Here is a tiny trained network, its code and every weight. The questions are about switching its units off for an input and a class, where a switched-off unit gives its printed mean instead of its output.

import numpy as np


def w(rows, s, z=0):
    codes = np.array(rows[::2]) - 128.0
    scale = np.full(codes.shape[1], s)
    scale[-1] = z or s
    return codes * scale


def norm(h):
    return h / np.sqrt((h * h).mean(-1, keepdims=True) + 1e-5)


def f(y):
    return np.maximum(y, 0)


def log_softmax(a):
    a = a - a.max(-1, keepdims=True)
    return a - np.log(np.exp(a).sum(-1, keepdims=True))


def net(x, mask):
    res = np.array(x, float).reshape(1, 6) / 4 @ E
    u = 0
    for l in range(2):
        y = f(norm(res) @ A[l][:, :-1].T + A[l][:, -1])
        res = res + np.where(mask[u : u + 12], y, B[l][:, -1]) @ B[l][:, :-1]
        u += 12
    return log_softmax(norm(res)[-1] @ U[:, :-1].T + U[:, -1])


A, B = {}, {}
E = w([
[128,130,128,129,128,129,133,128,129,127],'x0',
[129,132,131,132,133,130,128,132,129,131],'x1',
[125,132,126,129,130,127,133,130,129,129],'x2',
[196,138,125,150,177,59,176,79,93,106],'x3',
[36,116,253,160,139,118,134,99,105,77],'x4',
[139,92,177,51,178,170,159,40,161,163],'x5',
],0.0056)
A[0] = w([
[59,167,234,133,191,159,146,105,113,61,84],'L0N0',
[176,87,101,60,142,161,159,96,154,195,101],'L0N1',
[196,162,125,134,182,32,229,57,85,146,111],'L0N2',
[40,67,220,194,123,83,139,129,91,78,93],'L0N3',
[197,123,106,99,117,108,174,93,143,172,4],'L0N4',
[142,117,179,174,155,65,123,138,78,77,22],'L0N5',
[150,213,110,126,148,178,71,166,111,155,3],'L0N6',
[207,145,125,158,194,17,184,65,82,90,142],'L0N7',
[201,55,123,4,172,198,155,45,185,243,112],'L0N8',
[225,161,4,119,121,133,111,199,165,190,178],'L0N9',
[191,120,112,126,131,74,172,107,140,172,31],'L0N10',
[107,75,185,39,226,206,180,23,202,184,90],'L0N11',
],0.004,0.0049)
B[0] = w([
[119,43,131,125,56,78,84,97,75,162,205],'L0N0',
[85,183,118,155,140,146,144,121,171,137,179],'L0N1',
[157,53,150,112,158,110,18,138,124,36,217],'L0N2',
[136,214,41,179,191,179,139,161,233,104,215],'L0N3',
[94,92,169,115,193,185,39,132,78,49,142],'L0N4',
[130,161,97,173,92,77,233,92,182,171,149],'L0N5',
[116,72,131,144,16,95,123,186,106,147,130],'L0N6',
[191,147,114,162,122,38,230,49,121,127,235],'L0N7',
[108,253,84,124,211,177,160,159,198,75,238],'L0N8',
[107,52,244,100,60,107,125,75,35,199,253],'L0N9',
[169,89,90,142,163,140,99,188,105,125,145],'L0N10',
[161,63,182,87,24,83,95,102,20,207,241],'L0N11',
],0.0045,0.0058)
A[1] = w([
[86,254,108,72,140,197,147,154,179,164,4],'L1N0',
[48,117,149,80,59,213,65,168,130,202,132],'L1N1',
[204,213,85,123,252,107,176,113,157,51,128],'L1N2',
[127,44,187,119,133,96,138,102,82,78,115],'L1N3',
[167,72,69,137,75,113,120,179,82,128,101],'L1N4',
[174,188,90,82,166,144,143,132,211,108,149],'L1N5',
[88,169,162,151,172,138,111,129,105,73,140],'L1N6',
[46,157,128,130,94,228,58,214,228,141,90],'L1N7',
[181,117,128,58,176,157,130,107,160,150,120],'L1N8',
[152,22,80,99,111,116,86,176,124,118,93],'L1N9',
[155,149,114,144,126,118,175,139,74,187,20],'L1N10',
[118,100,121,151,72,140,118,190,107,165,49],'L1N11',
],0.0071,0.0047)
B[1] = w([
[254,135,86,164,193,45,184,95,112,164,158],'L1N0',
[81,226,143,147,94,161,184,166,218,169,254],'L1N1',
[31,140,133,123,96,192,105,175,154,134,200],'L1N2',
[172,138,102,98,111,131,130,144,117,169,201],'L1N3',
[133,116,189,72,139,134,139,70,148,146,174],'L1N4',
[126,115,88,174,152,141,96,176,115,98,154],'L1N5',
[158,126,64,86,137,139,122,161,135,125,160],'L1N6',
[188,30,110,100,177,99,71,89,29,82,219],'L1N7',
[122,72,119,172,129,112,93,158,92,79,175],'L1N8',
[106,161,161,139,116,125,167,100,151,137,153],'L1N9',
[152,94,121,119,165,93,120,82,110,80,142],'L1N10',
[84,114,130,109,153,169,103,129,154,94,162],'L1N11',
],0.0084,0.0086)
U = w([
[3,218,233,29,16,244,158,161,239,227,141],'0',
[129,17,44,127,235,203,15,215,25,16,189],'1',
[234,31,218,42,52,11,159,10,16,155,139],'2',
[24,248,31,252,99,72,213,212,223,28,49],'3',
[246,242,26,197,242,178,227,210,205,236,4],'4',
],0.011,0.0035)

Each question gives the input, the list of numbers given to net, and the class t.
The units are the neurons (one row each of A and B). Each row of codes is followed by its name. A weight is (code - 128) times the scale printed after its matrix; where a second scale follows, it is the last column's (A, B and U).
mask holds one flag per neuron, layer by layer. A switched-off neuron (its flag False) gives its mean, the last column of its row in B, instead of its output. The means were averaged over made-up inputs and are rounded, as every weight is.
A unit's drop is (log p(t) with every unit on - log p(t) with that unit switched off) / (log p(t) with every unit on - log p(t) with every unit switched off).
The circuit of an input: a set's keep is (log p(t) with only the set's units on - log p(t) with every unit switched off) / (log p(t) with every unit on - log p(t) with every unit switched off). Starting from the 12 units with the biggest drops (on a tie, the unit counted first), units are removed one at a time, each time the one whose removal leaves the highest keep (on an exact tie, the one counted first), for as long as the keep stays at least 0.8.
units of the circuit, in order: the units of the circuit, biggest drop first
unit that matters most: the unit with the biggest drop
top k neurons: the k neurons with the biggest drops, biggest first
k most important neurons of layer l: the k neurons of layer l with the biggest drops, biggest first
input [4,-6,-8,2,-4,5], class 1: unit that matters most => L0N8
input [-4,-2,-3,-8,-6,3], class 4: 2 most important neurons of layer 1 => L1N1, L1N0
input [1,-3,3,-6,-5,7], class 4: units of the circuit, in order => L0N8, L1N0
input [-5,-4,7,5,8,-2], class 3: 3 most important neurons of layer 0 => L0N3, L0N9, L0N11
input [-3,7,5,0,-8,-1], class 0: units of the circuit, in order => L0N9, L1N7
input [7,2,-4,6,0,8], class 1: top 4 neurons => L1N1, L0N8, L0N9, L1N2
input [-7,-1,-3,0,-1,-6], class 0: top 2 neurons => L0N7, L1N7
input [6,1,2,-5,0,7], class 4: top 3 neurons => L0N8, L1N0, L0N9
input [0,-6,2,-3,7,-1], class 1: 2 most important neurons of layer 0 => L0N3, L0N9
input [-3,-3,2,8,-6,0], class 2: top 3 neurons => L0N9, L0N3, L1N1
input [3,-5,6,4,7,0], class 3: top 2 neurons => L0N3, L0N9
input [-8,-2,-8,1,-8,-8], class 2: 2 most important neurons of layer 1 => L1N1, L1N2
input [-3,-5,-8,-6,1,-3], class 1: 3 most important neurons of layer 0 => L0N11, L0N9, L0N0
input [4,-3,6,-8,-5,4], class 4: units of the circuit, in order => L1N0
input [-8,0,0,-3,5,0], class 1: top 3 neurons => L0N3, L0N9, L1N7
input [-6,4,5,-6,-1,7], class 4: top 3 neurons => L0N8, L1N0, L1N1
input [-6,-5,6,8,1,-3], class 3: 3 most important neurons of layer 0 => L0N11, L0N9, L0N0
input [2,-7,6,8,2,0], class 3: 3 most important neurons of layer 1 => L1N7, L1N2, L1N4
input [-3,5,3,0,-2,6], class 4: 4 most important neurons of layer 0 => L0N8, L0N11, L0N1, L0N7
input [-8,-4,-2,3,-4,7], class 1: top 2 neurons => L0N8, L1N1
input [-4,1,-3,8,5,-2], class 3: 2 most important neurons of layer 1 => L1N2, L1N7
